Each row has a name. Each question is about the rows just above it.

[142 116 134 142 104 135 116 142 104 110 114 119 117] = B
[110 116 142 142 142 135 116 142 142 110 110 119 170] = N
[142 116 134 142  81 135 116 142 142 110 114 119  24] = L
Count of [135] in N: | 1
How many times does N hold [142]? | 5
Count of [116] in L: | 2

[101 137  57 138  91 106 198  71  38 134 211 156 141  71 123 109  73 162
 127 123 109 162 109  31 163  40 147 158 146 215  46 177  76 198 157 193] -> U
[119 134  60 182  87 104 189  91  94  95 158 133 161 112 119 162  63 101
 112  86 117 153  97 114 123 175 175  77  92 193  75 152 134 175 128 153] -> G
[119 134  60 182  87  63 189  91  94  95 158  63 161 112 119 162 123 101
 112  86 117 153  97 114 123 175 175  83 117  70 211 124 227  36  86 151] -> S
How many times does S hold [122]? | 0
Shift each entry of [227] by -1 times 1: | [226]
Move every entry of [123] by +1 step of 1. | [124]
Times [133] occurs in S: | 0

[134 145 106  86 152 109 125 130 123  93 126 135 119 112 141 151 121 118
 120 143 150 154] = Rira
[153 110 109 134 138 139 115 106 137 134 137 120 132 116 159 144 128 153
 153 135 139 153] = gabi
[150 173  51 181 135 110  97  85 164 127 172 153 133  25 119  43 126 138
 189 141 125 135] = sib
[ 88 142 129 156 103 119 150 111 159 140 132 131 121 166 166 155 116 123
  81 110 154 126] = vize
[105 126 117 129 115 121 140 111 136 137 138 153 134 157 121 144 100 117
 119 126  76 109] = basu
[139 123 105 135 149 147 143 153 143 114  99 154 125 110 140  89 124 125
 122 157 161 132] = gibuk
[175 136 116 151 112 106  85 109 151 109 105  99 123 146 139 114 137 110
 146 120 146 139] = vepe
[159 148 204  90 107 137 101 150 118 132  92 169 137 196 171 140 137 115
 135 139 109 138] = rop
[101 138 152 108  66 109 124 108 108 108 123 187 126 138 152 118 152 164
 152 156 108 123] = vas
[ 95  59  95  50 123 137  75 104 127 132 122  96 132  84 129 171 129  89
 144  98 127 177] = zal
Move every entry of [135] by +1 step of 1. | [136]
Move every entry of [108  66] by +1 step of 1. | [109  67]
Shift each entry of [103] by +1 times 1: | [104]
Count of [152] in gabi: | 0
Times [152] occurs in vas: | 4

[148  77  77 108 118 127 148] -> muzuk
[135 106 158 158 136 129 191] -> kedi
[145 136 138 123 136 129 111] -> zifi
[117 160  95 132 129 126  84] -> Dud
[117 160  95 132 121 126  84] -> Lat
[135 106 158 158 149 152  73] -> bisu
[120 128 141  28  78 116 166] -> fesak
Shift each entry of [ 77 108 118 127] by +1 times 1: | [ 78 109 119 128]
Count of [77] in muzuk: | 2

[155 109 155 155 129 150 109 124 154  12] -> P
[131 138  73 144 140 126 138 175 123 113] -> T
[138 138 138 144 140 126 138 175 132 138] -> H
Times [129] occurs in P: | 1
[138 138] with -1 step of 1 on every entry: | [137 137]
[138] with -1 step of 1 on every entry: | [137]
Count of [138] in H: | 5
Count of [155] in P: | 3
[144 140 126 138] with -1 step of 1 on every entry: | [143 139 125 137]

[ 19 146 122  86 110] : mirik
[147 106  97 106 198] : sumis
[ 18 149 190 118 149] : bune
[ 49 128  75  96 207] : falu
[127  91  88  99 156] : Mise
[196 128 113 136 119] : rek
[116 133 149 141 122] : bodu
[130  88  74 104 144] : naram
[150  65 157 157 162] : Tib
[122  86] with +1 step of 1 on every entry: | [123  87]
Times [148] occurs in bune: | 0
Times [127] occurs in Mise: | 1
[150] with +1 step of 1 on every entry: | [151]

[105 134 147 115 126 197 146 121 135 135 133 150 123 130 129 147 147 119
 129 128 112 130 132 117  87 119  86 119 125 131 104 124  97 127 131 127
 115 163 151 122 135 124 120] : gusal
[140 124 115 128 118  93 104 126 117 131 121 107 133 123 130 119  92 152
 158 128 128 127 132 105 221 148 161 135 135 126 173 132 153 122 127 131
 128 111 124 151 116 112 133] : gur
[106 134 146 117 125 194 142 122 135 136 133 146 114 131 129 145 146 119
 122 128 114 130 131 120  77 119  93 118 124 132 111 124  93 127 132 127
 118 163 149 128 114 120 120] : pofe
[111 134 141 111 121 185 142 118 129 134 131 147 128 121 131 148 128 135
 169 127 108 128 138  93 175 130 108 126 132 127 108 128 124 126 126 130
 107 152 151 117 129 127 124] : zoli
[108 133 145 119 125 189 138 123 134 138 132 142 122 133 129 142 144 119
 114 129 116 130 129 124  67 120  85 117 124 132 121 123  90 126 134 127
 121 162 147 136 134 115 119] : zed
[108 133 145 119 125 188 137 123 134 138 132 141 121 134 129 142 144 119
 113 129 116 115 129 125  65 120  85 117 124 132 123 123  89 126 134 127
 121 162 147 137 134 115 119] : reg
[147 122 111 135 124  72 106 131 119 125 121 105 134 125 128 113  98 126
 145 128 137 127 128 121 202 143 169 137 134 125 163 133 159 126 126 130
 135  99 114 143 118 123 135] : pepab
[112 133 140 111 120 183 140 118 128 134 130 146 128 121 131 147 127 136
 169 127 108 128 138  92 178 131 109 126 132 127 111 128 126 126 126 130
 107 151 151 118 129 126 125] : nese
[144 123 112 132 121  79 104 129 118 128 121 105 134 124 129 115  94 149
 151 128 149 127 130 114 212 146 167 136 135 125 169 133 156 124 126 130
 132 104 118 147 117 117 135] : rem
[140 124 115 128 118  94 104 126 117 132 121 107 133 123 130 119  92 153
 159 128 128 127 132 104 222 147 161 135 136 126 173 132 153 122 127 131
 128 112 125 151 116 112 133] : Sodo
[105 135 147 111 125 201 151 119 133 133 134 155 125 125 130 151 144 124
 151 127 108 129 136 105 125 121  91 122 128 129  93 126 109 128 127 129
 108 161 153 111 135 130 121] : Pogol
[133 145 119] with -1 step of 1 on every entry: | [132 144 118]
[ 87 119] with -1 step of 1 on every entry: | [ 86 118]
Shift each entry of [134 115] by +1 times 1: | [135 116]
Count of [127] in rem: | 1
How many times does pofe hold [114]? | 3
Move every entry of [128] by +1 step of 1. | [129]

[212  12 124 191] : tosoz
[186 116 102 173] : mor
[107 125 107 107] : Naz
[124 124 124 113] : disut
[155 125 155 125] : savoz
Times [107] occurs in Naz: | 3
Count of [125] in savoz: | 2
Move every entry of [124] by -1 step of 1. | [123]
Count of [124] in tosoz: | 1
[212  12 124] with -1 step of 1 on every entry: | [211  11 123]
[124 124] with +1 step of 1 on every entry: | [125 125]
How many times does disut hold [124]? | 3

[177 169 171 144 184 124 153 117 114 118 123 151 123  22 136  88 128 156
 112 158 132] -> rif
[147 158 137 126 117 128 129 122 125 124 127 131 125 128 152  94 130 144
 114 144 139] -> Buda
[126 111 143 119 135 183 126 148 130 134 118 133 126 168 183 183 126 122
 183 120 135] -> Lovoz
[135 139 144 195 154 115 176 117 137 109 161 140 128  96 110 106 123 145
 125 141 132] -> zosin
Times [183] occurs in Lovoz: | 4
Times [117] occurs in Buda: | 1

[127 194 154 133 182  53] : fisil
[133 111 139 115  84 114] : Ruf
[112 126 131 138 112 136] : med
[135 126 151 148 149  83] : zesu
[134 167 167 134 134 134] : ronu
[150 135 151 230 152 129] : siza
[108 142 117 165 160 166] : kib
Shift each entry of [167] by -1 times 1: | [166]
Move every entry of [134 167 167 134] by +1 step of 1. | [135 168 168 135]
How many times does ronu hold [134]? | 4

[175 179 254 147 120 146 199 201  99] = Zer
[145 144 103 149  87 154 142 153 121] = doto
[135 123 116 137  87 178 137  46  22] = nazo
[136 112 130 110 140 140 152 127 114] = gotog
[114 142  81 166 168 139 149 112 128] = raz
[118 133 137 132 123 187 133 143 113] = Togiz
[131 136 135 112 141 132 122 126 112] = Mabad
[ 97 151 142 141 174 128 115 103 147] = Bupi
[ 65  98 110  95  49 136 116 136  96] = zoku
[138 141 134 129 134 138 138 138 134] = visi
How many times does visi hold [139]? | 0
Shift each entry of [133 143] by -1 times 1: | [132 142]

